Below is a small trained network, with its code and all its weights. Each question gives an input and a class and asks what happens when units are switched off, that is, made to give their printed mean instead of their output.

import numpy as np


def w(rows, s, z=0):
    codes = np.array(rows[::2]) - 128.0
    scale = np.full(codes.shape[1], s)
    scale[-1] = z or s
    return codes * scale


def f(y):
    return np.maximum(y, 0)


def log_softmax(a):
    a = a - a.max(-1, keepdims=True)
    return a - np.log(np.exp(a).sum(-1, keepdims=True))


def net(x, mask):
    res = np.array(x, float).reshape(1, 4) / 4 @ E
    y = f(res @ A[0][:, :-1].T + A[0][:, -1])
    res = res + np.where(mask, y, B[0][:, -1]) @ B[0][:, :-1]
    return log_softmax(res[-1] @ U[:, :-1].T + U[:, -1])


A, B = {}, {}
E = w([
[56,188,236,214,149,130,34,106],'x0',
[96,61,72,72,196,168,101,143],'x1',
[141,126,130,2,119,192,120,127],'x2',
[119,189,76,116,138,187,93,19],'x3',
],0.008)
A[0] = w([
[120,149,131,188,90,150,61,60,57],'neuron 1',
[153,34,128,151,211,154,132,123,62],'neuron 2',
[152,198,143,165,142,121,1,108,1],'neuron 3',
[161,152,169,131,93,207,9,144,120],'neuron 4',
[19,177,194,110,135,100,68,149,116],'neuron 5',
[83,187,198,128,209,98,41,60,52],'neuron 6',
[112,135,133,60,38,203,7,107,98],'neuron 7',
],0.0072,0.0029)
B[0] = w([
[66,147,171,116,133,77,112,161,212],'neuron 1',
[53,144,253,164,182,227,34,161,171],'neuron 2',
[135,113,89,115,122,169,132,153,218],'neuron 3',
[207,104,140,169,41,127,91,92,206],'neuron 4',
[128,11,72,102,37,57,92,104,241],'neuron 5',
[150,34,130,120,150,104,205,209,254],'neuron 6',
[134,140,153,4,145,209,28,111,205],'neuron 7',
],0.0072,0.0057)
U = w([
[106,3,30,86,39,97,171,73,8],'0',
[94,206,129,141,135,182,72,201,248],'1',
],0.0052,0.0019)

Each question gives the input, the list of numbers given to net, and the class t.
The units are the neurons (one row each of A and B). Each row of codes is followed by its name. A weight is (code - 128) times the scale printed after its matrix; where a second scale follows, it is the last column's (A, B and U).
mask holds one flag per neuron, in row order. A switched-off neuron (its flag False) gives its mean, the last column of its row in B, instead of its output. The means were averaged over made-up inputs and are rounded, as every weight is.
A unit's drop is (log p(t) with every unit on - log p(t) with that unit switched off) / (log p(t) with every unit on - log p(t) with every unit switched off).
The circuit of an input: a set's keep is (log p(t) with only the set's units on - log p(t) with every unit switched off) / (log p(t) with every unit on - log p(t) with every unit switched off). Starting from all 7 units, units are removed one at a time, each time the one whose removal leaves the highest keep (on an exact tie, the one counted first), for as long as the keep stays at least 0.8.
units of the circuit, in order: the units of the circuit, biggest drop first
k most important neurons: the k neurons with the biggest drops, biggest first
drop of u: that unit's drop, to one decimal
input [1,8,-6,-6], class 1: units of the circuit, in order	(neuron 2)
input [5,3,-8,5], class 0: units of the circuit, in order	(neuron 5; neuron 6)
input [-6,8,0,-2], class 1: units of the circuit, in order	(neuron 2; neuron 5)
input [4,-4,-3,-6], class 0: 3 most important neurons	(neuron 5; neuron 2; neuron 7)
input [-2,3,-5,1], class 1: 3 most important neurons	(neuron 5; neuron 6; neuron 2)
input [-1,4,8,8], class 1: 2 most important neurons	(neuron 7; neuron 5)
input [4,-3,-3,1], class 0: 3 most important neurons	(neuron 5; neuron 6; neuron 2)
input [-5,7,-2,4], class 1: 2 most important neurons	(neuron 2; neuron 5)
input [5,4,-5,-2], class 0: 3 most important neurons	(neuron 5; neuron 6; neuron 7)
input [-7,8,6,-3], class 1: drop of neuron 2	0.5
input [8,7,0,6], class 0: drop of neuron 6	0.2
input [-4,5,8,6], class 1: drop of neuron 5	0.3
